What can hang from each mark:
z867: z19 z130 z183 z563 z868
z19: z353 z574 z867
z488: z563
z617: z488 z563 z574 z801
z868: z130 z183 z563 z867
z130: z19 z574 z868
z183: z617 z736
z563: z868
z574: z353 z617 z867
z736: z183 z563 z801
z801: z130 z563 z574 z617 z736 z867

Every row comes from one small tree of marks. The marks that hang from a mark follow it in brackets, in the order of their numbers. Every link used is in the known rows. Which tree was each row made from?
Each row is shifted at random along 3 fixed directions that mean nothing.
Known rows:
z736{z563 z801{z130{z574} z617 z867{z183}}}: [ -36  241  -34   13  -12   20 -162  134 -215  137  -81  127  167  -13
 -146  -59   67  -63 -143 -193  -10   70   70  -24 -271  120  -45  -15
    6   93  -93   99  -62   60 -302  -78  -90  209   37  402 -189  133
   57  -53 -122   82  100   -1  -16 -136  155  191  205  -40  -75    3
   28  107  -19   97  -46 -343   12 -130]
z736{z563 z801{z574{z867} z617{z488}}}: [ -55  170  201  133   11  178  156  161  137 -152   31  157 -135 -166
  214   58  193   19  -26  246  -85   15  -28   18  -22 -181  -71   22
  -97  133  117   -4  -29 -129 -221   65   41  -79   38  132  214   16
  -22  -13  330  141  298  -75 -235 -120 -203 -228  139   20  218  -86
 -140  -41   36 -319  413 -103 -203  114]
z19{z353 z574 z867}: [-149  -17  -21    5  -31   93  151 -237  440  331 -105 -301  170   82
 -208 -224 -444   63   21   34 -155 -218  148   -6  218   88  -71  127
 -257   -1  106  156 -116   -6   81 -243   77  -65 -271  149 -197  -25
 -149   87  -29  -95 -310  -61   76   98  209   19 -232  -35   -4   -1
   76 -143  -92   84  -65  168 -131  -62]
z801{z130 z563{z868} z617{z488}}: [ -12   32   17   50  -59   -8  141  -40  221 -119  -60  -48   49  -86
  105  -58  -21  -25   -7   97   47  -26   -1  -38   14   -5 -158 -106
  -42   23   64   15  -85  -73  -71  -45   48  -50   58  368    7   27
  -51 -133   25   23   16  -51  -56  -48  -21  -44  129   27   96  -68
  -92  -73  -33  -72  124    5 -150  -35]
z574{z353 z617{z488 z563}}: [ -53   98  190   42   -6  -34  -41  270  109 -436 -100  196   57  -59
  224  -53  364  115 -314   20   28  225   41 -173 -118 -328 -226  202
  -44  267   67 -391  -92   92   30  157   53   19  113  -80   85   -2
   44   34   75  280  345   20 -374 -284  -67   82  -17  138  136  -49
   63   40 -107 -254  330 -179 -218  258]
z801{z130{z19} z574 z867{z868{z563}}}: [-213  195  -74  -90 -115 -245 -352   50  135  249 -275  -21  406  151
 -230 -412 -151  104 -395 -361    7   18   63 -174 -206  -38 -271  244
 -107   53 -127   56 -191  195  -61  -32  -51  178  -26   77 -383  112
  -18  260 -369   34  148  -34   23  -81  312  495 -204   45 -223  -16
  105  101 -177  281 -105  118  -19   -5]
z488{z563{z868{z183}}}: [   6  139  157   -4    1    6  -20  152  175 -381   54  181  -88  -79
  309   84  152   36 -111  175  182   61  -54 -113  154 -276 -214   -7
   33   68   77 -175 -101 -128  -30   97   30  -78   38    0   69  -36
 -117  199  138  197  260  -39 -224 -137 -115 -136  -97   25   84  -79
   48  -48   11 -247  237  -61 -196  108]
z801{z130{z574 z868{z183 z563}} z736}: [-192  186  148  -30  -72 -148 -104   41  220  -86  -36   59   82   11
  192  -71  -53  152 -241   47  235   13  -72  -87  179 -285 -280   86
   64  115   13  -88 -186   -8  -33   18   25   56    3   54 -143   30
 -159  300  -52   61    0  -45  -85  -82   13   48 -328  -46  -47  -98
  200  -24  -43  -64  163 -176  -62  122]
z183{z736{z563{z868{z867{z19 z130}}} z801{z617}}}: [ 100  203   82   26  -42   15   64  148   35 -169   51   42  -47  -57
   57   60  162    1  -89   67    6   60   50  -62  -71 -107  -74  -25
  -70   16  -78 -132  -53  -24  -88    5  -25   28   33  -54   49   40
   35  102  153  139  272   47 -159 -113  -66   30  -88  -19   57  -57
  -57   34  -20  -24  250  -93 -142   -3]
z130{z19{z353} z868{z563 z867{z183{z617 z736}}}}: [ -21  102   88  -40   42  140   40  -28   86  -22   45  -86    1  -27
  -70  229 -127  -54  114  135   16  -43   35   41  126   45  -39 -139
 -185  -11   13    6  -66  -95  128 -121  -41   71 -134 -222  -90   22
 -187  129   -1   -9  -80  -26  -55  -12   63 -148 -228 -220   28  -43
  108  -70   34    1    0 -229  -73  -66]
z183{z617 z736{z563{z868{z130}}}}: [ 208  142  -47    7 -136 -204 -239  229 -377 -274 -133  182  225  -13
  -10  -69  316 -129 -221 -385  201  322   50 -132 -342   43 -317  136
   21    1 -251 -209  -56  198  -28   -1 -185  291  102  377 -136   19
  170 -194 -260  325  466  125 -147 -263   98  394  112  -41  -49   68
    6  170  -69  179 -174 -447   61  -54]
z736{z563 z801{z867}}: [ -31  185 -112   46  -41  -27  -60  -77   91  343 -261 -146  259   42
 -417 -207 -219  -14  -59 -179 -361 -114  159   -2 -206  247   41   54
 -151  -14   -5  189  -99   49 -121 -210  -70   51 -199  534 -264  -45
  -27  -85 -207   15   -2  -84   56   33  284  205  123   21  -91   22
   85    6 -111  225  -97  -69 -100 -177]
z617{z488 z563 z574 z801{z736 z867{z183}}}: [   9  102   -1   92  -20 -160   14  -55  -32  345 -300  -67  162  -12
 -233  -22 -135  -81   99   38 -396 -120   86  -13 -201  330  278 -101
 -283  132  -23  160  -23  -17  -75 -279  -53   22  -59 -179  -35   22
  -30 -309   29   52  -73  -85    8    6  128   16   14   91  -30    6
  -32  -79  -13    6  154  -90 -150 -189]
z19{z353 z574 z867{z130 z183}}: [ 114   44  -12   63   43  108  180   53 -176   78  137   13   20  -42
  -55  105  -48 -177  163  -65   93   39   78  -18  -56  184   76  -99
 -182    1  -38   19   25  -53   58 -104  -65   54   30   -4   34  156
  116 -140   66  116 -158  114  -20  -68   72  -56   98 -122   50   49
  -89  -15  113   -8 -140 -163   -9 -218]
z736{z183 z563{z868} z801{z574 z867{z130}}}: [-169  172   17  -16 -115  -88 -148   23  333  271 -264  -26  170   75
  -60 -266 -147  194 -321  -78  -75  -67   54 -136  -27 -135 -162   44
  -43  158  -75  160 -179   53 -241  -74   41   61 -117  285 -269    6
  -24  292   38  -10  183 -155  -19  -45  125  181 -123  117 -107  -58
  199   59 -134   48  162   -6 -209   37]
z488{z563{z868{z183{z617 z736{z801{z130{z574}}}}}}}: [  48   59   75   79  -18  135  100  -72   58  -40   16    6 -134 -113
  161  254  -65  -67  119  204  100  -33  -48  101   95   27 -123 -272
  -32  -16  -45  130  -61 -227 -128  -85  -56   77  -89  275    9   12
 -112    1  210  -55  155  -50  -21   21  -77 -206 -119 -212   24  -48
   61  -16   94  -76   41 -295  -58 -106]
z867{z19{z353} z183{z617{z801}} z563}: [ 137  269   90   20   76   58 -114  281 -303 -264  228  240   45  -51
   -6  144  350  -64 -114  -47   11  227   84 -109 -262  -33   28   -5
   34   97  -94 -321  -10   14 -145   20  -56  186   75 -194  -10  176
   92    9  156  256  218  116 -198 -269   15   94   59  -21   33   -6
   20   80   29 -113  190 -251  -68   11]
z617{z488 z563 z574}: [ 209   94    7  180  -14 -187  -36  168 -446   27  -67  197   64  -90
  -34   29  235 -250   87 -190 -184  120   41  -65 -362  294  140   56
 -123  111  -59   14   31    3  -50    3 -180   40  104  114  143   66
  182 -458  -74  307  347    0 -130 -170   41   92  268  -33   74   69
 -187   54   76    9  -90 -240   -2 -183]
z574{z353 z617 z867{z19 z130{z868} z563}}: [  74  104   23  104  130  186  242  123 -105  -49  184    7 -132  -99
   22  328  105 -126  141   24 -173   82   55   69 -166   59   62 -224
 -138   35   19   15    7 -183  111  108  -86    5  101   15  124  126
  114    1  152  -48   55  123 -137  -23   19 -113   53 -185   81  -22
  -62   53  125   -5  -73  -30 -106 -135]
z617{z488 z563 z801}: [ 102  155   50   87  -37 -167 -106  192 -181 -179 -124  169  139  -38
  -96 -122  258  -53 -142 -145 -132  147   75 -184 -287   58   70  142
  -70   90  -19 -203  -57   98  -77  -18  -99   49   59   89   49   11
  102 -223  -60  353  315   -6 -187 -211   51  197  176  122   26   26
  -22   50  -57  -21  154 -237 -102  -14]
z130{z574{z867{z19}}}: [ -13  222   97   -4   -6  -92 -219  370 -251 -229   84  290   69   24
  112  -97  372   -9 -296 -256  116  246   63 -232 -240 -178 -100  308
  -44  149  -78 -239  -79  149  -69  149 -141  104  178 -153   39  109
  130  172  -61  403  319  104 -197 -273   46  278  -49  102  -59    7
   26  159  -36    4   31 -183   28   72]
z736{z183 z801{z867}}: [ -43  176  198  119   91  308  353   32  306 -107  230   22 -293 -178
  234  222  -13   41  180  483  -48 -170  -30   92  210 -125  146 -253
 -105    2  252  -39  -29 -296 -110  -84   28 -224  -43  117  225  -23
 -180   87  473   82  -88  -90  -94   17 -208 -498  109   41  169 -136
  -14 -152  122 -339  434  -68 -254  -39]
z19{z574{z353} z867{z130{z868}}}: [ -97   26   15    4  -36   -2   98  -20  221  143  -35 -106   78   50
  -40 -126 -162   58  -84  -82   45   -3   76 -101   70  -47 -128   62
 -162   36   14   35 -116   35   87  -48   -4   31  -49  150  -95   78
   30  149   14   14  -76   -5  -25  -21  128   92 -173  -56  -21   -1
   80   24  -40   92  -99   15  -74  -37]
z574{z617{z488} z867{z183}}: [  69   60 -112    9  -24  -81 -156  110 -299  -28 -287   15  266   71
 -323  -60   67 -163  -86 -391 -185  128  176  -66 -365  300  -31   57
 -140  141 -157  146  -40  201   21 -150 -182  139    4   63 -149  -49
  103 -278 -334  205  -77  124  -19 -130  282  382  267   90  -98  106
  111   85  -98  232 -269 -458   31 -225]
z563{z868{z130 z867{z19}}}: [  10   70  -82  -21  -43  -61  -17  -33   80  -82 -136 -124  146   81
 -173 -159 -153  -39  -59 -181  -45  -46   98  -89    0  115  -68   88
 -187  -72  -69   30 -119   30  156  -54  -95  -36  -52  -78 -125  -26
  -21  131 -234   77  -32   64  -12  -16  214  261  -18   24 -113    2
   51  -13  -57  269 -146  -49  -51 -170]
z801{z867{z130{z19} z183}}: [-113  156  -62  -89  -38  -68 -171   48   65   55 -134  -34  287  133
 -200 -205 -126   53 -230 -232   -5   -3  119 -147 -160   41  -23   83
 -153   89  -78  -18 -140  146    1 -138  -60   76  -50 -126 -292   80
  -29  173 -164  141 -203   24   22  -73  303  337  -83  174 -201   -2
  267   41 -108  199  -46 -117  -55 -113]
z574{z617 z867{z19 z183 z868}}: [  69  198   64   -9   57   79  -29  269 -176 -222  176  157  -85  -15
   87  171  255  -92  -65  -51   -2  159   68  -53 -160  -40  -71  -76
    7   96  -55  -38  -18    2  -23   32 -116   30  121 -262   68   54
   57   57   83  208   74  162 -120 -151   -5   88   41   -1   12   -8
   -2   51   30  -33   35 -195  -39  -76]
z183{z617{z488 z801} z736}: [ 208   18   19  169   -3   84  258 -105 -108   -4    5 -104  -74 -132
  -86  210  -23 -186  320  162 -199  -36   58  136 -120  327  161 -235
 -204  -55   -7   61   31 -127    5 -253 -135    3  -95  169  154  -28
  -32 -457  195  118  -36  -13   18   22  -26 -173  175  -83  105    8
  -78  -85   82  -17   39 -311  -26 -253]
z130{z574{z353} z868}: [-135   89   65   -6  -24  -74 -112   60   96  100  -21   11   57   53
   10 -122    0  104 -197 -128   32   86   61 -183  -28 -111 -199  147
    4  123  -10  -40 -163   75    2   37  -44   86  -15  346 -127   58
   14  198  -81  142   81  -85  -64 -110  132  157 -175  -56  -63  -17
  207   95  -68   83 -115 -139   19   40]
z563{z868{z130{z19 z574} z183{z736{z801{z617}}}}}: [ -92  136  225    9  -37  101   -7   90  133 -401  151  128 -179  -38
  279   91  106   96 -145  190  343   28  -75 -137  198 -311 -269   50
  121   25  -26 -128 -148  -78 -121   41   -9   17   -8 -113   52   -3
 -145  384  232  210   92   40 -159 -132 -133  -38 -241  -32   15  -81
  150   14   14 -110  281 -341  -11  115]
z868{z130 z867{z183{z617{z488 z574}} z563}}: [-118   42  152  -34  -43   -1   -5   56  317 -293 -218   48  130   25
  209  -88  -41  168 -231  149  -26   13    3   41  243 -255 -127  128
 -268  273   -4  -84 -130   16   20   36  107  -37  -94 -636  -65    2
 -146  224  220  -23   81 -122 -257 -118   14   35 -218  143   75  -99
  167 -102  -60 -188  377 -165 -334  175]
z488{z563{z868{z130 z183{z736}}}}: [  66   15  -69   31  -60  -55   35 -169   90  -20 -220 -147  136   -2
 -126   44 -265  -90   94  -34  -37  -87   36   24   33  196 -128 -126
 -129  -77  -81  126  -99 -103  139 -166  -73    0 -144  228 -188 -102
 -101  -64 -177  -19  -45    4   15   65  163   54  -99 -101  -74   17
  157  -71   -3  160 -131 -193  -84 -210]
z130{z19 z574 z868{z183{z736} z563 z867}}: [ -88  157  173  -31   -9  -87 -154  127   15 -141  -22  116  -16    9
   93  103   17   26  -96   17  151   13  -48  -96  163 -166 -107  120
  -75   85  -21  -16 -140  -26   49   63  -90   43  -37 -336  -27   -7
 -162  353  -74  162  152  -62 -144  -89   16  -16 -331 -131  -27  -53
  139   18   14  -10   45 -274  -23   53]
z801{z617{z488 z563} z736 z867{z868}}: [  56  100   34   34  -18  -99  122   12   62  115  -58  -72   13 -105
  -35   34   -6 -105  116  172 -188  -46   23   35  -56  125   -7 -141
 -150   22   26   35   -2  -52  -64 -161    2  -50   80   16   94    5
  -51 -301   51   51  -28  -50  -42  -32  -35 -120   20    1  115  -64
 -212 -113  -10  -81  191   74 -134  -92]
z867{z19 z130{z574{z353 z617}} z183 z868{z563}}: [  38   41   30   92   99  181  183  -74   24  199  132  -92 -152  -29
  -10  322 -177  -73  177  128 -206  -37   26  127   47  113    4 -294
  -42  128  -42  269  -42 -254   49   38  -24  -18  -94 -122  -15   92
   21  110  186 -214  -96   19  -22   84   63 -144 -165 -305   38  -39
   77  -35  138   11 -109  -71  -66 -177]
z130{z868{z867{z19{z353} z183{z736{z801}}}}}: [ -26  191  164    7   58  157  162   83  135  -70  206  -40 -147  -50
   27  187   11   39   68  226   21  -31   72  -85   68  -75  104 -157
 -126    8   28 -158  -62  -93   82  -96   -5  -27  -25 -233   54   73
  -69  208  224  145 -105   -6  -99  -56  -59 -191 -175  -77   46  -71
  136  -44   46 -108  262 -193 -112  -47]
z868{z130 z183 z563}: [ -85  122   55   24  -24  -11   31  -88  269 -246 -156  -51  150   17
  -37  -88 -208   80 -106   51    8  -91   -6   32  205 -103 -182   99
  -65   10   75  -48 -156  -79  100  -21   20  -86 -172  -43 -170  -95
 -203  202 -105   15  -92   13 -105  -15  128   63 -104   10   -6  -54
  169 -126  -45   10  132 -148 -179    5]
z867{z19{z574} z563 z868{z183}}: [   6  130  -44   26  -35 -156 -110 -106   80  316  -31 -119  158  120
 -210  -99 -282   -4  -42 -121 -259 -129   98  -13   35  166  -52   36
   12   94 -127  280 -126  -16  -91 -134  -25   -8 -205  -60 -258    5
  -36  129  -51  -81 -130  -42   97   53  229  204 -277  -78 -105    6
  167  -46  -39  190  -91   42  -61 -151]
z736{z183 z563 z801{z130}}: [ -13  225   75  122  -14  148  125   34  108  -31   76   61  -22 -109
   77   41   11   30  -22  106  -45  -68   19   29  -60   -6   36 -149
   33   64   97   -4  -75 -136 -176  -80  -25  -58  -68  583  -58  -17
  -30  -49  150   93   85  -58  -60  -43  -34 -132  187   -7   43  -52
  173  -26   57 -106  242 -304 -175  -76]
z736{z183 z563 z801}: [ -49  230   26   60  -57   22  -77   -4  149  122 -102  -12  133   15
 -156 -134  -86   89 -157  -50 -219  -83  105  -50  -80   33  -35   45
   50  116   22   94 -134   11 -207 -150  -26  -17 -212  545 -239 -111
  -56   33  -16  110   64 -103  -22  -45  129   99   50   60  -43  -10
  293   -3  -80   42  144 -273 -159  -41]
z488{z563{z868{z867{z130 z183{z736}}}}}: [ 121  117   -1  -83  -68 -178 -176  243 -148 -227 -168  146  184   21
   39   -4  200  -35 -212 -200  164  231   63 -181 -180  -73 -146   23
 -167   92 -201 -222  -70  129   83   10  -86  153  128 -154  -95   64
  110   46 -127  245  280   53 -183 -201   82  232 -124   63  -75   13
   96  103  -58   32   12 -227 -117  -36]
z867{z19 z130{z574{z353 z617{z801}} z868} z563}: [ 172   83 -145  168  101   57   62  -49 -443  405   86  -84  -19  -15
 -369  263  -92 -257  254 -252 -371   39  120   73 -382  496  188 -243
  -39  -22 -172  349    2 -143  -40  -36 -227  182  -47  371  -56  164
  219 -205  -74 -119   28   75   78   55  249  129  141 -373  -74   82
  -30  145  138  341 -490 -211  146 -401]

Which tree is each row?
[ 308  146  182  178   65  131  167  348 -496 -522  351  394 -302 -280
  398  413  549 -282  223  154  229  234  -84   39 -170   32   61 -223
   36   79   14 -207  107 -161 -121   83 -183  -14  258   81  432   52
  121 -411  312  443  318   78 -231 -275 -309 -342  492  -59  252  -21
 -201   22  232 -339  172 -570    0 -121] | z736{z183{z617{z488}}}
[  40   99  146   -6   32   18   92  262   44 -127  164  178  -46  -49
  251  105  199   56 -134   70  144  188    7 -120   51 -271  -90  -40
  -92  190  -47 -210  -44  -22   -2  127   69   45  153 -251   81  185
  146  194  327  100  144   31 -241 -177  -99  -73 -179  -17  108  -45
    5   42   62 -244  236    7 -226  110] | z19{z574{z353} z867{z130 z183 z563 z868}}
[-172   17   49  -90  -91  -33   65  -68  524  158  -50 -187  148  116
  -16 -314 -279  209 -248   13   75  -47  102 -129  260 -239 -252  170
 -162   73   10  -29 -164  101   67  -79  135  -18 -140 -108 -191   55
  -60  315   90  -33 -119  -61  -38  -15  122  144 -427   24   -7  -45
  122  -59 -138   24  107  235 -187  116] | z19{z353 z574 z867{z130 z868}}
[ -35  124   56  -26   63   72  -12  187  -28 -187   25  101   60  -12
  -16  105  111   14 -118  -80  -11  126   46 -131 -122  -84  -40  -51
 -120   97  -49 -144  -87  -16  113   94  -37   36  103 -111  -71   82
   77  199   18  108   48   76 -190 -126   87   81  -54   -8  -39  -10
  194   74   40    5   83 -162 -155   -3] | z574{z353 z867{z183 z563 z868{z130{z19}}}}
[ -89   75  143   85   48   72  165   97  172  -67  -30   54  -58  -66
  161   39   90   62  -41  133  -92   13   38  -43  -10 -134  -30   73
 -230  129  144 -140  -57  -75   86   59   -3  -71   38  -27  127   42
  -32   71  195  140  133    0 -180  -94  -33 -119  -83   49   89  -41
  -28   -3   18 -168  189   42 -182   67] | z617{z574{z353 z867}}
[ -77  112   22  -69  -91 -124 -205  121    0 -119 -256   55  323   45
  -44 -121   81   19 -258 -151   53   91   77 -118 -239   15  -32   27
 -223  186 -109 -171 -100  190  -27 -170  -48  179   38 -277 -219   70
  -41  -72 -119  174   40   -5  -84 -170  161  265  -92  188 -121  -16
  225   37 -123   45  174 -322 -125    1] | z801{z130{z19} z867{z183{z617{z488 z563} z736}}}
[-200  110  123   23   11  156  146  -37  412  -18   18  -64  -25  -27
  175  -80 -109  119  -67  259  -58 -118   12   58  182 -200 -206   92
 -156   56  176   18 -102 -100  -84  -56   79 -114  -77    6   18   13
 -214  187  220   -8  -74  -36  -59  -12  -30 -115 -171   76   86 -109
  -52 -123  -49 -171  263  190 -181   96] | z801{z574{z867} z617}
[ -58  101   99   58   79  188  182  -28  240  146   61  -43 -151  -83
  149  225 -163  -29  160  325 -130 -108  -48  187  188  -37  -95 -243
 -122   55  101  241  -30 -266  -46  -33   40  -72  -70 -166   73   54
 -167  121  265 -183  -39  -66  -49   76  -73 -302  -90 -166  138 -113
 -159 -152   89 -213  115  133 -181  -67] | z801{z574{z617} z867{z183 z868{z563}}}
[  35  143   33   38   37   64   69   83   44  -66  -58   49   50  -49
  -58   76  -18  -45   28   88 -166  -10   58  -37 -142   82  242 -188
 -247  105  -21  -10  -32 -113  -21  -59  -18  -47   12 -372   19   92
   30  -18  179   67   32  -51 -130  -32   54  -52   64   83   -4  -49
   80  -51   47  -89  254  -84 -218 -137] | z617{z488{z563} z801{z867{z19 z130 z183}}}
[ -58   59  115   86  -67 -160    3  137  144 -138 -211  130   78  -61
  136 -132  203  106 -228  -20   49  129    7 -243 -177 -153  -87   45
  -90  166    3 -202 -114   30  -39  108   31   72  144  165   53  108
  103    5   98  181  393  -67 -226 -189  -44   88   36   95   50  -33
  -33   95  -58 -128  260  -39 -188  117] | z617{z488 z574{z353} z801{z130 z563{z868}}}
[ -81  212   43  -17   45    1  -57  126 -100 -124   69   89   37  -34
 -116   27   56  -56  -38  -93  227   26   20 -164 -158   45   47  -98
  -34  -96   17 -136  -81   -7    2  -40 -121  128  111   45  -45  149
  -45  101 -130  224   -6   64  -38 -131  103   56  142  -71  -85  -12
   24   87   34   96  -18 -252   52 -135] | z617{z801{z130{z19{z353} z868{z183}} z867}}
[-331   23   67  -76  -64   57  -25 -188  608  190  -63 -232  179  162
  -39 -316 -403  302 -294   33  -10 -151  100 -143  243 -242 -196  227
 -133  152   62    2 -251   44   50  -70  137  -51 -269  -22 -323   35
 -180  487   45  -60 -243 -148   -4   41  238  167 -530   52 -121  -78
  425  -60 -146   83   94  131 -134  138] | z867{z130{z19{z353} z574}}
[  58  151  111   12    1   18  -91  368 -248 -340  136  274   55  -37
  142  -51  397  -78 -219 -208  311  304   68 -173 -167 -198 -290  301
  -14   72  -42 -318   -7  164  -25  107  -71  186  171  -27  104  118
  146   10  -40  380  310  204 -267 -329  -36  180   77  -30  112   43
 -199  118  -39 -116  -24 -212   36  107] | z19{z353 z574{z617} z867}
[ -54  195   55   98   -5  105   51  -21   82   70   83  -11   -9  -38
  -23  -82  -35   11  -24   88  -87  -60   41   23  -64   10 -164   65
   19  -20   43   62  -75  -67 -225 -101  -19    6  -98  366  -22   51
  -71   12  131   91    7    1    0  -57   24   29   41  -19   42  -44
  -67  -27  -26  -25  111  -35  -13  -55] | z736{z801{z574 z617}}
[-150  -10  -15   41    5  116  248 -264  433  336 -160 -277   61   70
  -80  -26 -475   79   94  175 -324 -275   91  134  192  132  114 -139
 -322  109  108  318 -109 -145   75 -220   38 -162 -257 -143 -150  -10
 -186   84  195 -206 -391  -92  106  186  188  -73 -237   54  -50  -45
  197 -162    4   46   53  103 -238 -162] | z617{z574{z867{z130 z183}}}
[  94  229   19   42   -5 -118 -218  232 -307   -5  119  210  180   60
  -21  -45  184  -68 -174 -265  -44  157   95 -153 -257   48  -22  163
   31  180 -165  -86  -59   94 -137   -5  -85  125   38  -93 -126  142
  165   47  -20  229  111   85  -94 -194  133  283  -60   37  -71   34
  108   76   -3   30  -10 -187  -10  -66] | z867{z19{z574} z183 z563}
[ 144   97   12  -26  -13  -65  -69  154 -138 -127 -102   89   68  -41
   24  133  125 -121   14  -52   34  114   55  -91 -110   71  -44  -82
 -185   33 -104  -90  -30   -4   80  -65  -98   72   69  -26   -8    5
   25  -65  -82  193  202   12 -130 -115   31   15  -39  -24  -10    9
   14   20   10  -22  -20 -206 -107 -115] | z488{z563{z868{z867{z183{z736}}}}}
[ -73   63   -3  -10   22  -15   18   17  256   90 -129 -115  126   56
 -131  -58  -58   79 -134  -61 -270  -23  138 -148  -59  -31  -25   47
 -193  112    6  -39 -126   -4   96   -6   28  -26  -33   23 -126    4
    3  209  -23  -16   33    1  -89  -23  166  122 -198   70  -62  -23
  141   21  -92   72   49  187 -225   20] | z574{z353 z867{z19 z563{z868}}}
[ -34  175   60   97  -72   62  141  -37  236   26  -35  -72   90  -63
   24  -59  -59   93  -77   90  -71  -48   60   10  -77  -44  -39  -43
  -94   25   55 -116 -100  -44  -48 -144   11    1 -107  504 -110    1
  -44  -44  114   71   63  -54  -59   -7   15  -18  -56   15   18  -52
  173  -39  -32  -47  251 -161 -175  -17] | z183{z736{z563 z801{z130}}}
[ -78   26  126   67   28  265  218  -55  250 -113  266  -65 -168  -41
  187   91 -149   15   66  184  145  -42  -13   30  220 -133 -248  -35
  -15  -34   75   34  -78 -174   89   33   32  -77  -95   -5   59   49
  -67  213  225  -27  -64   44 -101   15  -57 -140 -190 -231  115  -55
    5  -91   85  -78   27  -30  -30   -2] | z867{z868{z130{z19{z353 z574{z617}}}}}
[-176  124  166   14   32   -1   96   77  270  -95    5   28  -88   16
  177   59  -24  141 -131  125   15  -36    3  -85  110 -229  -36  -17
 -127  171   65  -47 -129  -89   93  104   14  -76   13 -435   12   76
  -81  371  216   50   13    3 -136  -61   13  -47 -292   22  -12  -75
  167   17   17  -73  222    4 -176   62] | z617{z574{z353 z867{z19 z130{z868{z183}}}}}
[ -91  -24   86   98   34  175  130 -105  297  103   26 -103 -101   -6
   90   97 -147   14   52  151 -147 -115   35  -35  125  -15 -139  -33
  -64   78  123  143  -99 -180   20  -23   38  -75 -150  148   12  -21
  -89  156  159  -91   43  -18  -72   49   17 -120 -233 -143   58  -31
   29  -66   13  -58  -17   89 -125   10] | z130{z19{z574{z353 z617{z563{z868}}}}}
